Below is a small trained network, with its code and all its weights. Each question gives an input and a class and asks what happens when units are switched off, that is, made to give their printed mean instead of their output.

import numpy as np


def w(rows, s, z=0):
    codes = np.array(rows[::2]) - 128.0
    scale = np.full(codes.shape[1], s)
    scale[-1] = z or s
    return codes * scale


def f(y):
    return y / 2 * (1 + np.tanh(0.7978845608 * (y + 0.044715 * y**3)))


def log_softmax(a):
    a = a - a.max(-1, keepdims=True)
    return a - np.log(np.exp(a).sum(-1, keepdims=True))


def net(x, mask):
    res = np.array(x, float).reshape(1, 6) / 4 @ E
    y = f(res @ A[0][:, :-1].T + A[0][:, -1])
    res = res + np.where(mask, y, B[0][:, -1]) @ B[0][:, :-1]
    return log_softmax(res[-1] @ U[:, :-1].T + U[:, -1])


A, B = {}, {}
E = w([
[161,109,87,188,172,104,27,101,135,165,160],'x0',
[238,129,131,137,132,126,126,118,74,158,92],'x1',
[205,119,73,171,255,86,140,127,135,53,80],'x2',
[199,82,151,74,88,164,117,194,94,202,219],'x3',
[121,83,230,109,164,134,198,226,146,71,91],'x4',
[136,37,68,113,167,69,93,141,133,190,147],'x5',
],0.0091)
A[0] = w([
[103,145,175,61,106,140,100,131,118,144,157,72],'n1',
[127,110,243,133,96,171,95,201,179,179,223,218],'n2',
[163,82,9,218,192,87,37,115,138,179,201,175],'n3',
[101,122,115,108,122,167,91,157,161,103,110,20],'n4',
[80,87,199,145,208,78,97,164,206,116,58,220],'n5',
[100,141,205,80,98,160,186,147,153,96,114,3],'n6',
[34,132,70,96,40,155,29,20,179,118,134,24],'n7',
[157,78,206,117,170,181,136,206,95,122,128,71],'n8',
[1,212,113,164,88,145,51,62,176,145,108,202],'n9',
[56,119,128,152,231,77,143,140,160,22,76,165],'n10',
[145,151,212,145,9,161,94,101,67,165,130,106],'n11',
],0.0077,0.0054)
B[0] = w([
[122,41,194,155,68,194,168,73,112,118,163,152],'n1',
[92,180,187,103,195,157,178,139,80,62,138,220],'n2',
[139,186,105,103,222,134,53,109,126,75,81,254],'n3',
[111,88,158,112,63,147,149,152,119,186,117,123],'n4',
[82,158,187,166,148,72,162,83,127,118,85,201],'n5',
[187,153,86,95,93,178,76,215,85,163,141,174],'n6',
[119,139,150,125,110,69,168,74,193,196,73,204],'n7',
[120,111,218,116,78,124,169,104,129,196,142,171],'n8',
[64,22,119,138,155,97,205,123,102,113,103,240],'n9',
[101,207,179,223,112,112,254,130,129,94,135,218],'n10',
[101,166,199,125,103,95,124,115,59,83,170,190],'n11',
],0.0098,0.014)
U = w([
[71,154,202,120,143,117,246,115,109,81,136,213],'0',
[72,123,56,93,169,59,75,89,140,181,102,109],'1',
[163,169,200,67,94,246,112,178,66,90,189,2],'2',
[251,178,16,137,253,93,46,122,156,72,87,203],'3',
[116,47,71,107,36,129,170,121,243,206,138,47],'4',
[205,58,117,127,68,59,181,145,152,216,110,65],'5',
[224,115,155,10,176,16,65,86,107,248,113,41],'6',
],0.007,0.0063)

Each question gives the input, the list of numbers given to net, and the class t.
The units are the neurons (one row each of A and B). Each row of codes is followed by its name. A weight is (code - 128) times the scale printed after its matrix; where a second scale follows, it is the last column's (A, B and U).
mask holds one flag per neuron, in row order. A switched-off neuron (its flag False) gives its mean, the last column of its row in B, instead of its output. The means were averaged over made-up inputs and are rounded, as every weight is.
A unit's drop is (log p(t) with every unit on - log p(t) with that unit switched off) / (log p(t) with every unit on - log p(t) with every unit switched off).
The circuit of an input: a set's keep is (log p(t) with only the set's units on - log p(t) with every unit switched off) / (log p(t) with every unit on - log p(t) with every unit switched off). Starting from all 11 units, units are removed one at a time, each time the one whose removal leaves the highest keep (on an exact tie, the one counted first), for as long as the keep stays at least 0.8.
circuit, biggest first: the units of the circuit, biggest drop first
k most important neurons: the k neurons with the biggest drops, biggest first
drop when u is switched off: that unit's drop, to one decimal
input [1,-4,0,3,-6,8], class 3: circuit, biggest first -> (n3)
input [-7,-8,-8,3,3,7], class 2: circuit, biggest first -> (n6, n10)
input [5,-5,-3,7,2,0], class 2: circuit, biggest first -> (n9, n10)
input [4,-2,5,-1,-4,-8], class 3: circuit, biggest first -> (n2, n11)
input [7,-2,-2,5,4,5], class 3: 2 most important neurons -> (n3, n10)
input [-4,6,2,4,6,-6], class 2: circuit, biggest first -> (n6, n9)
input [8,5,-2,8,5,-3], class 2: 3 most important neurons -> (n9, n10, n5)
input [1,3,-6,7,-4,5], class 2: drop when n2 is switched off -> 0.1
input [-1,5,-2,1,1,8], class 6: drop when n8 is switched off -> -0.2
input [4,7,0,7,3,1], class 2: drop when n7 is switched off -> 0.2
